Below is a small trained network, with its code and all its weights. Each question gives an input and a target symbol and asks what happens when units are switched off, that is, made to give their printed mean instead of their output.

import numpy as np


def w(rows, s, z=0):
    codes = np.array(rows[::2]) - 128.0
    scale = np.full(codes.shape[1], s)
    scale[-1] = z or s
    return codes * scale


def f(y):
    return y / 2 * (1 + np.tanh(0.7978845608 * (y + 0.044715 * y**3)))


def softmax(a):
    e = np.exp(a - a.max(-1, keepdims=True))
    return e / e.sum(-1, keepdims=True)


def log_softmax(a):
    a = a - a.max(-1, keepdims=True)
    return a - np.log(np.exp(a).sum(-1, keepdims=True))


def net(x, mask):
    ids = ['βγδεζθλμξπστ'.index(c) for c in x.split()]
    T = len(ids)
    res = E[ids] + P[:T]
    u = 0
    for l in range(2):
        q, k, v = (res @ M[l].T for M in (Q, K, V))
        z = softmax(np.where(np.tri(T) > 0, q @ k.T / 3**0.5, -1e9)) @ v
        res = res + np.where(mask[u], z, O[l][:, -1]) @ O[l][:, :-1]
        u += 1
        y = f(res @ A[l][:, :-1].T + A[l][:, -1])
        res = res + np.where(mask[u : u + 12], y, B[l][:, -1]) @ B[l][:, :-1]
        u += 12
    return log_softmax(res[-1] @ U[:, :-1].T + U[:, -1])


Q, K, V, O, A, B = {}, {}, {}, {}, {}, {}
E = w([
[253,143,86,160],'β',
[129,143,160,157],'γ',
[137,129,148,167],'δ',
[91,132,139,157],'ε',
[131,147,175,123],'ζ',
[118,114,131,168],'θ',
[94,111,85,86],'λ',
[187,93,35,138],'μ',
[142,90,112,138],'ξ',
[161,140,156,183],'π',
[173,214,61,29],'σ',
[101,131,118,55],'τ',
],0.016)
P = w([
[147,144,117,149],'0',
[155,4,133,235],'1',
[127,148,65,75],'2',
[135,139,121,147],'3',
[185,1,122,221],'4',
[145,140,68,53],'5',
[139,140,126,140],'6',
],0.01)
Q[0] = w([
[104,154,149,162],'0.h1',
[68,103,151,84],'0.h1',
[210,95,253,5],'0.h1',
],0.026)
K[0] = w([
[194,125,180,129],'0.h1',
[127,81,51,125],'0.h1',
[208,31,165,1],'0.h1',
],0.026)
V[0] = w([
[237,73,157,55],'0.h1',
[1,146,144,206],'0.h1',
[90,241,185,114],'0.h1',
],0.0028)
O[0] = w([
[24,108,81,254,152],'0.h1',
[197,176,177,80,72],'0.h1',
[168,163,80,77,3],'0.h1',
],0.0028,0.00062)
A[0] = w([
[164,177,214,152,74],'0.n1',
[89,199,152,69,59],'0.n2',
[194,4,165,154,132],'0.n3',
[136,110,25,134,3],'0.n4',
[35,195,151,153,71],'0.n5',
[100,23,91,141,148],'0.n6',
[66,36,128,61,44],'0.n7',
[116,217,158,101,104],'0.n8',
[109,135,87,161,96],'0.n9',
[18,77,208,139,50],'0.n10',
[152,120,167,156,84],'0.n11',
[71,200,196,73,46],'0.n12',
],0.013,0.0072)
B[0] = w([
[28,169,111,53,135],'0.n1',
[120,159,106,76,131],'0.n2',
[77,247,84,130,253],'0.n3',
[233,166,254,50,142],'0.n4',
[140,62,124,74,118],'0.n5',
[120,181,235,65,212],'0.n6',
[62,240,82,207,135],'0.n7',
[104,134,39,91,134],'0.n8',
[127,118,216,124,126],'0.n9',
[167,243,200,152,123],'0.n10',
[105,133,178,72,136],'0.n11',
[161,158,113,140,123],'0.n12',
],0.016,0.007)
Q[1] = w([
[115,116,209,67],'1.h1',
[116,111,146,108],'1.h1',
[249,6,142,89],'1.h1',
],0.014)
K[1] = w([
[110,121,161,75],'1.h1',
[138,129,129,114],'1.h1',
[6,69,152,140],'1.h1',
],0.019)
V[1] = w([
[253,182,111,183],'1.h1',
[202,191,44,165],'1.h1',
[118,126,81,187],'1.h1',
],0.0063)
O[1] = w([
[218,174,73,130,253],'1.h1',
[123,173,4,194,239],'1.h1',
[83,79,79,181,31],'1.h1',
],0.0044,0.0053)
A[1] = w([
[129,154,109,105,145],'1.n1',
[68,84,142,137,167],'1.n2',
[122,43,159,136,158],'1.n3',
[182,67,129,122,108],'1.n4',
[55,57,194,206,146],'1.n5',
[127,147,165,112,7],'1.n6',
[11,11,179,107,117],'1.n7',
[82,9,89,143,139],'1.n8',
[117,25,93,186,54],'1.n9',
[149,143,113,99,10],'1.n10',
[154,25,229,252,113],'1.n11',
[172,86,97,145,148],'1.n12',
],0.016,0.013)
B[1] = w([
[127,77,151,147,245],'1.n1',
[41,172,142,149,147],'1.n2',
[97,155,161,177,140],'1.n3',
[57,135,143,147,136],'1.n4',
[189,253,119,115,146],'1.n5',
[130,126,87,151,165],'1.n6',
[106,15,167,106,144],'1.n7',
[174,171,97,14,167],'1.n8',
[154,108,178,246,140],'1.n9',
[79,120,140,123,134],'1.n10',
[59,63,47,126,138],'1.n11',
[121,162,113,161,156],'1.n12',
],0.035,0.012)
U = w([
[214,96,78,167,169],'β',
[138,131,197,61,22],'γ',
[188,166,162,116,39],'δ',
[99,96,111,92,175],'ε',
[117,54,156,77,76],'ζ',
[125,134,82,138,5],'θ',
[104,111,233,130,104],'λ',
[254,82,195,101,210],'μ',
[168,89,167,106,199],'ξ',
[97,142,199,192,118],'π',
[145,39,83,130,254],'σ',
[169,91,97,66,111],'τ',
],0.008,0.0068)

Each question gives the input, a string of symbols that net reads in full, and the target symbol t.
The units are the heads (3 rows each of Q, K, V and O) and the neurons (one row each of A and B). Each row of codes is followed by its name. A weight is (code - 128) times the scale printed after its matrix; where a second scale follows, it is the last column's (O, A, B and U).
mask holds one flag per unit, layer by layer, with each layer's heads first. A switched-off unit (its flag False) gives its mean, the last column of its rows in O or B, instead of its output. The means were averaged over made-up inputs and are rounded, as every weight is.
A unit's drop is (log p(t) with every unit on - log p(t) with that unit switched off) / (log p(t) with every unit on - log p(t) with every unit switched off).
The circuit of an input: a set's keep is (log p(t) with only the set's units on - log p(t) with every unit switched off) / (log p(t) with every unit on - log p(t) with every unit switched off). Starting from the 12 units with the biggest drops (on a tie, the unit counted first), units are removed one at a time, each time the one whose removal leaves the highest keep (on an exact tie, the one counted first), for as long as the keep stays at least 0.8.
circuit, biggest first: the units of the circuit, biggest drop first
most important unit: the unit with the biggest drop
k most important neurons: the k neurons with the biggest drops, biggest first
top k neurons in layer l: the k neurons of layer l with the biggest drops, biggest first
input π β ξ θ π μ ξ, target μ: most important unit => 0.n4
input γ π π λ, target λ: top 2 neurons in layer 0 => 0.n3, 0.n8
input γ π β λ, target β: top 3 neurons in layer 0 => 0.n7, 0.n4, 0.n3
input π ξ μ π, target μ: circuit, biggest first => 1.n2, 0.n3
input β γ γ θ π τ ζ, target β: circuit, biggest first => 0.n6, 1.h1
input λ π μ τ, target μ: 3 most important neurons => 0.n3, 0.n4, 1.n2
input τ β ξ σ ξ δ π, target σ: top 2 neurons in layer 0 => 0.n1, 0.n6
input σ τ δ, target θ: 4 most important neurons => 1.n11, 1.n8, 0.n3, 0.n1
input γ τ ζ γ τ ζ δ, target δ: 4 most important neurons => 0.n3, 0.n6, 1.n5, 0.n4
input ζ μ δ γ δ σ σ, target σ: 3 most important neurons => 0.n8, 0.n6, 1.n1
input θ β σ γ, target σ: 3 most important neurons => 0.n1, 0.n6, 1.n5
input γ μ θ γ λ τ, target σ: 4 most important neurons => 0.n3, 1.n1, 1.n8, 1.n5
input π τ μ ε σ, target π: 3 most important neurons => 0.n3, 1.n4, 0.n6
input π θ θ, target ε: most important unit => 1.n11
input δ λ λ θ, target θ: top 3 neurons in layer 1 => 1.n11, 1.n5, 1.n1
input β σ σ, target ζ: 4 most important neurons => 1.n10, 0.n4, 1.n1, 0.n2
input τ γ σ λ μ, target π: 3 most important neurons => 1.n6, 0.n3, 1.n10
input β π β γ, target β: circuit, biggest first => 1.h1, 0.n6
input ε ε γ, target δ: top 2 neurons in layer 1 => 1.n8, 1.n1
input μ λ μ, target λ: 3 most important neurons => 1.n4, 0.n4, 0.n3
input γ γ π τ, target τ: 2 most important neurons => 0.n3, 0.n6
input τ γ γ δ, target δ: 2 most important neurons => 0.n3, 1.n5
input μ γ λ λ π λ λ, target μ: most important unit => 0.n7
input γ γ γ ζ, target ζ: top 4 neurons in layer 0 => 0.n1, 0.n3, 0.n7, 0.n4
